Below is a small trained network, with its code and all its weights. Each question gives an input and a class and asks what happens when units are switched off, that is, made to give their printed mean instead of their output.

import numpy as np


def w(rows, s, z=0):
    codes = np.array(rows[::2]) - 128.0
    scale = np.full(codes.shape[1], s)
    scale[-1] = z or s
    return codes * scale


def norm(h):
    return h / np.sqrt((h * h).mean(-1, keepdims=True) + 1e-5)


def f(y):
    return y / 2 * (1 + np.tanh(0.7978845608 * (y + 0.044715 * y**3)))


def log_softmax(a):
    a = a - a.max(-1, keepdims=True)
    return a - np.log(np.exp(a).sum(-1, keepdims=True))


def net(x, mask):
    res = np.array(x, float).reshape(1, 4) / 4 @ E
    u = 0
    for l in range(3):
        y = f(norm(res) @ A[l][:, :-1].T + A[l][:, -1])
        res = res + np.where(mask[u : u + 13], y, B[l][:, -1]) @ B[l][:, :-1]
        u += 13
    return log_softmax(norm(res)[-1] @ U[:, :-1].T + U[:, -1])


A, B = {}, {}
E = w([
[230,129,188,30],'x0',
[140,81,30,90],'x1',
[128,129,129,128],'x2',
[3,117,163,3],'x3',
],0.0024)
A[0] = w([
[71,146,184,161,67],'0.n1',
[101,161,190,199,94],'0.n2',
[133,171,47,107,133],'0.n3',
[108,147,95,178,122],'0.n4',
[208,114,80,66,2],'0.n5',
[135,143,101,231,136],'0.n6',
[253,114,140,144,40],'0.n7',
[80,143,112,128,137],'0.n8',
[140,164,136,157,71],'0.n9',
[118,191,180,193,161],'0.n10',
[147,121,91,242,102],'0.n11',
[157,44,45,111,133],'0.n12',
[242,69,184,146,83],'0.n13',
],0.0068,0.0029)
B[0] = w([
[39,130,96,114,154],'0.n1',
[113,190,87,83,185],'0.n2',
[124,51,8,156,147],'0.n3',
[109,128,209,157,162],'0.n4',
[148,104,124,73,151],'0.n5',
[148,86,183,23,247],'0.n6',
[46,193,46,159,206],'0.n7',
[58,91,102,136,156],'0.n8',
[160,160,119,79,117],'0.n9',
[96,192,142,45,224],'0.n10',
[172,32,202,120,253],'0.n11',
[141,98,43,95,194],'0.n12',
[95,254,129,164,214],'0.n13',
],0.0042,0.0025)
A[1] = w([
[143,130,146,126,78],'1.n1',
[61,126,253,112,67],'1.n2',
[86,126,235,136,97],'1.n3',
[175,117,114,85,157],'1.n4',
[106,182,141,163,145],'1.n5',
[187,172,84,149,65],'1.n6',
[116,124,195,118,92],'1.n7',
[137,145,204,135,109],'1.n8',
[86,187,155,79,140],'1.n9',
[158,109,169,31,254],'1.n10',
[116,146,100,64,87],'1.n11',
[103,88,100,160,152],'1.n12',
[176,98,128,180,132],'1.n13',
],0.0079,0.002)
B[1] = w([
[115,133,114,161,122],'1.n1',
[209,114,2,138,245],'1.n2',
[231,179,46,123,204],'1.n3',
[100,49,144,82,159],'1.n4',
[115,49,129,184,152],'1.n5',
[78,133,82,79,138],'1.n6',
[200,134,103,124,163],'1.n7',
[224,179,151,188,166],'1.n8',
[184,104,129,139,215],'1.n9',
[156,30,179,136,252],'1.n10',
[138,74,160,136,157],'1.n11',
[103,83,199,114,139],'1.n12',
[121,35,156,64,126],'1.n13',
],0.0041,0.0046)
A[2] = w([
[133,169,96,115,94],'2.n1',
[73,151,105,248,132],'2.n2',
[61,129,20,99,132],'2.n3',
[81,252,243,170,4],'2.n4',
[147,83,30,96,138],'2.n5',
[73,69,194,76,132],'2.n6',
[128,110,190,69,130],'2.n7',
[165,77,160,202,237],'2.n8',
[166,236,117,152,34],'2.n9',
[88,223,225,128,95],'2.n10',
[22,117,120,104,79],'2.n11',
[117,186,1,75,48],'2.n12',
[115,113,215,114,148],'2.n13',
],0.0072,0.0022)
B[2] = w([
[114,132,137,97,139],'2.n1',
[208,125,96,72,138],'2.n2',
[123,213,170,136,209],'2.n3',
[138,112,11,249,143],'2.n4',
[106,165,173,170,253],'2.n5',
[82,54,94,192,174],'2.n6',
[121,124,66,143,146],'2.n7',
[116,159,116,1,197],'2.n8',
[69,27,124,167,185],'2.n9',
[164,104,22,223,124],'2.n10',
[173,149,210,210,149],'2.n11',
[101,202,143,90,203],'2.n12',
[87,134,39,169,128],'2.n13',
],0.006,0.0038)
U = w([
[242,139,136,51,148],'0',
[105,251,158,84,193],'1',
[99,26,132,79,199],'2',
[31,130,203,186,1],'3',
[153,145,60,201,86],'4',
],0.017,0.0029)

Each question gives the input, the list of numbers given to net, and the class t.
The units are the neurons (one row each of A and B). Each row of codes is followed by its name. A weight is (code - 128) times the scale printed after its matrix; where a second scale follows, it is the last column's (A, B and U).
mask holds one flag per neuron, layer by layer. A switched-off neuron (its flag False) gives its mean, the last column of its row in B, instead of its output. The means were averaged over made-up inputs and are rounded, as every weight is.
A unit's drop is (log p(t) with every unit on - log p(t) with that unit switched off) / (log p(t) with every unit on - log p(t) with every unit switched off).
The circuit of an input: a set's keep is (log p(t) with only the set's units on - log p(t) with every unit switched off) / (log p(t) with every unit on - log p(t) with every unit switched off). Starting from the 12 units with the biggest drops (on a tie, the unit counted first), units are removed one at a time, each time the one whose removal leaves the highest keep (on an exact tie, the one counted first), for as long as the keep stays at least 0.8.
units of the circuit, in order: the units of the circuit, biggest drop first
most important unit: the unit with the biggest drop
top k neurons: the k neurons with the biggest drops, biggest first
k most important neurons of layer l: the k neurons of layer l with the biggest drops, biggest first
drop of u: that unit's drop, to one decimal
input [-8,-1,-7,8], class 1: units of the circuit, in order	(2.n3)
input [1,-5,-1,7], class 0: top 4 neurons	(0.n7, 1.n9, 0.n13, 0.n3)
input [7,1,5,0], class 1: units of the circuit, in order	(0.n13, 0.n11)
input [3,0,7,-6], class 4: top 3 neurons	(0.n13, 1.n2, 0.n7)
input [-6,6,-7,2], class 3: top 3 neurons	(1.n10, 2.n11, 2.n3)
input [0,6,5,7], class 3: top 2 neurons	(0.n6, 0.n11)
input [0,-8,1,0], class 0: 4 most important neurons of layer 1	(1.n9, 1.n2, 1.n3, 1.n5)
input [5,7,5,0], class 1: 2 most important neurons of layer 0	(0.n11, 0.n6)
input [0,1,8,-7], class 2: 2 most important neurons of layer 0	(0.n11, 0.n6)
input [-4,2,-7,3], class 3: top 3 neurons	(1.n2, 1.n12, 1.n3)
input [8,3,-1,0], class 1: 2 most important neurons of layer 1	(1.n6, 1.n12)
input [3,-6,-6,-7], class 4: top 2 neurons	(0.n13, 0.n7)
input [-1,-6,-8,-5], class 0: top 2 neurons	(0.n6, 0.n11)
input [8,-7,1,-2], class 4: top neuron	(0.n13)
input [8,0,0,-5], class 4: top 2 neurons	(0.n13, 1.n2)
input [-3,1,1,0], class 2: 2 most important neurons of layer 0	(0.n13, 0.n3)
input [-3,2,2,4], class 3: drop of 1.n3	0.2
input [-7,8,3,5], class 3: drop of 1.n2	0.1
input [6,-7,1,8], class 0: drop of 0.n8	0.0
input [3,1,3,-3], class 1: most important unit	1.n6
input [-4,2,8,7], class 3: drop of 1.n3	0.3
input [-6,0,-2,-1], class 0: 2 most important neurons of layer 1	(1.n3, 1.n2)
input [4,5,3,0], class 1: top 2 neurons	(0.n11, 0.n6)
